Here is a tiny trained network, its code and every weight. The questions are about switching its units off for an input and a class, where a switched-off unit gives its printed mean instead of its output.

import numpy as np


def w(rows, s, z=0):
    codes = np.array(rows[::2]) - 128.0
    scale = np.full(codes.shape[1], s)
    scale[-1] = z or s
    return codes * scale


def norm(h):
    return h / np.sqrt((h * h).mean(-1, keepdims=True) + 1e-5)


def f(y):
    return y / 2 * (1 + np.tanh(0.7978845608 * (y + 0.044715 * y**3)))


def log_softmax(a):
    a = a - a.max(-1, keepdims=True)
    return a - np.log(np.exp(a).sum(-1, keepdims=True))


def net(x, mask):
    res = np.array(x, float).reshape(1, 6) / 4 @ E
    u = 0
    for l in range(4):
        y = f(norm(res) @ A[l][:, :-1].T + A[l][:, -1])
        res = res + np.where(mask[u : u + 5], y, B[l][:, -1]) @ B[l][:, :-1]
        u += 5
    return log_softmax(norm(res)[-1] @ U[:, :-1].T + U[:, -1])


A, B = {}, {}
E = w([
[180,185,114,107],'x0',
[21,191,128,3],'x1',
[113,145,202,143],'x2',
[88,184,62,183],'x3',
[128,130,128,129],'x4',
[120,121,131,129],'x5',
],0.0066)
A[0] = w([
[167,74,181,86,16],'0.n1',
[127,197,249,168,140],'0.n2',
[114,129,152,64,5],'0.n3',
[77,56,202,135,151],'0.n4',
[181,98,53,71,148],'0.n5',
],0.011,0.0022)
B[0] = w([
[152,225,199,150,205],'0.n1',
[112,67,3,124,252],'0.n2',
[114,156,146,127,180],'0.n3',
[201,153,95,79,252],'0.n4',
[136,108,98,110,220],'0.n5',
],0.012,0.0032)
A[1] = w([
[85,48,20,27,91],'1.n1',
[132,100,183,113,78],'1.n2',
[81,157,91,230,91],'1.n3',
[107,148,147,49,1],'1.n4',
[220,99,2,37,93],'1.n5',
],0.0054,0.0024)
B[1] = w([
[186,13,141,100,205],'1.n1',
[132,151,203,118,107],'1.n2',
[156,103,175,130,143],'1.n3',
[83,54,140,172,128],'1.n4',
[122,104,113,1,253],'1.n5',
],0.0085,0.0042)
A[2] = w([
[87,146,73,129,222],'2.n1',
[177,129,113,164,143],'2.n2',
[37,83,82,219,254],'2.n3',
[42,141,140,37,141],'2.n4',
[143,101,254,80,97],'2.n5',
],0.01,0.0026)
B[2] = w([
[189,168,255,91,192],'2.n1',
[44,125,247,111,171],'2.n2',
[191,201,118,67,197],'2.n3',
[145,61,170,202,253],'2.n4',
[145,213,107,129,164],'2.n5',
],0.0095,0.0051)
A[3] = w([
[100,119,189,151,68],'3.n1',
[125,221,119,114,253],'3.n2',
[9,146,141,73,132],'3.n3',
[19,135,151,65,90],'3.n4',
[213,129,106,167,223],'3.n5',
],0.013,0.0022)
B[3] = w([
[119,47,149,81,144],'3.n1',
[180,107,132,67,213],'3.n2',
[60,113,173,223,126],'3.n3',
[102,119,112,254,135],'3.n4',
[44,91,151,115,253],'3.n5',
],0.0092,0.0057)
U = w([
[75,75,223,249,161],'0',
[137,106,148,100,196],'1',
[144,95,135,101,169],'2',
[147,96,137,90,136],'3',
[196,236,179,127,120],'4',
[95,59,49,93,106],'5',
[75,174,46,185,19],'6',
[60,226,6,248,2],'7',
],0.011,0.0084)

Each question gives the input, the list of numbers given to net, and the class t.
The units are the neurons (one row each of A and B). Each row of codes is followed by its name. A weight is (code - 128) times the scale printed after its matrix; where a second scale follows, it is the last column's (A, B and U).
mask holds one flag per neuron, layer by layer. A switched-off neuron (its flag False) gives its mean, the last column of its row in B, instead of its output. The means were averaged over made-up inputs and are rounded, as every weight is.
A unit's drop is (log p(t) with every unit on - log p(t) with that unit switched off) / (log p(t) with every unit on - log p(t) with every unit switched off).
The circuit of an input: a set's keep is (log p(t) with only the set's units on - log p(t) with every unit switched off) / (log p(t) with every unit on - log p(t) with every unit switched off). Starting from the 12 units with the biggest drops (on a tie, the unit counted first), units are removed one at a time, each time the one whose removal leaves the highest keep (on an exact tie, the one counted first), for as long as the keep stays at least 0.8.
units of the circuit, in order: the units of the circuit, biggest drop first
unit that matters most: the unit with the biggest drop
top k neurons: the k neurons with the biggest drops, biggest first
top k neurons in layer l: the k neurons of layer l with the biggest drops, biggest first
drop of u: that unit's drop, to one decimal
input [-2,-2,5,-8,-4,-3], class 4: units of the circuit, in order -> (0.n1)
input [0,7,6,-7,-7,-6], class 0: units of the circuit, in order -> (3.n4; 3.n3)
input [5,-7,-1,-6,-3,0], class 0: top 2 neurons in layer 2 -> (2.n3; 2.n1)
input [2,8,-6,-4,8,-3], class 0: units of the circuit, in order -> (0.n4; 3.n4; 3.n3)
input [-5,6,0,7,-5,6], class 4: units of the circuit, in order -> (2.n1; 3.n5)
input [-7,-3,0,-8,2,4], class 4: units of the circuit, in order -> (0.n1; 2.n5)
input [-2,3,-5,-7,4,0], class 4: top 2 neurons in layer 0 -> (0.n1; 0.n2)
input [4,6,1,-8,7,-5], class 4: units of the circuit, in order -> (2.n5; 0.n1; 3.n5)
input [-6,0,-7,-8,5,-2], class 4: units of the circuit, in order -> (0.n1; 2.n5)
input [1,-7,3,-2,-3,-2], class 0: top 2 neurons -> (3.n2; 1.n5)
input [-1,-7,-5,3,-7,1], class 0: top 2 neurons -> (0.n2; 2.n2)
input [-8,8,-6,1,4,-4], class 0: top 3 neurons -> (0.n2; 3.n4; 3.n3)
input [-1,7,7,-2,0,-3], class 0: top 2 neurons -> (0.n3; 3.n4)
input [0,4,-1,8,-4,-2], class 4: unit that matters most -> 1.n5
input [0,-4,4,-8,1,6], class 4: top 2 neurons in layer 0 -> (0.n1; 0.n5)
input [1,-4,7,-4,-6,3], class 5: top 2 neurons in layer 2 -> (2.n1; 2.n3)
input [-2,2,3,8,-4,-7], class 4: drop of 1.n5 -> 0.1
input [1,0,8,5,7,3], class 5: drop of 0.n2 -> 1.0
input [0,-6,-1,-2,-3,4], class 0: drop of 3.n2 -> 0.2
input [2,-2,2,-8,5,-7], class 4: units of the circuit, in order -> (0.n1)
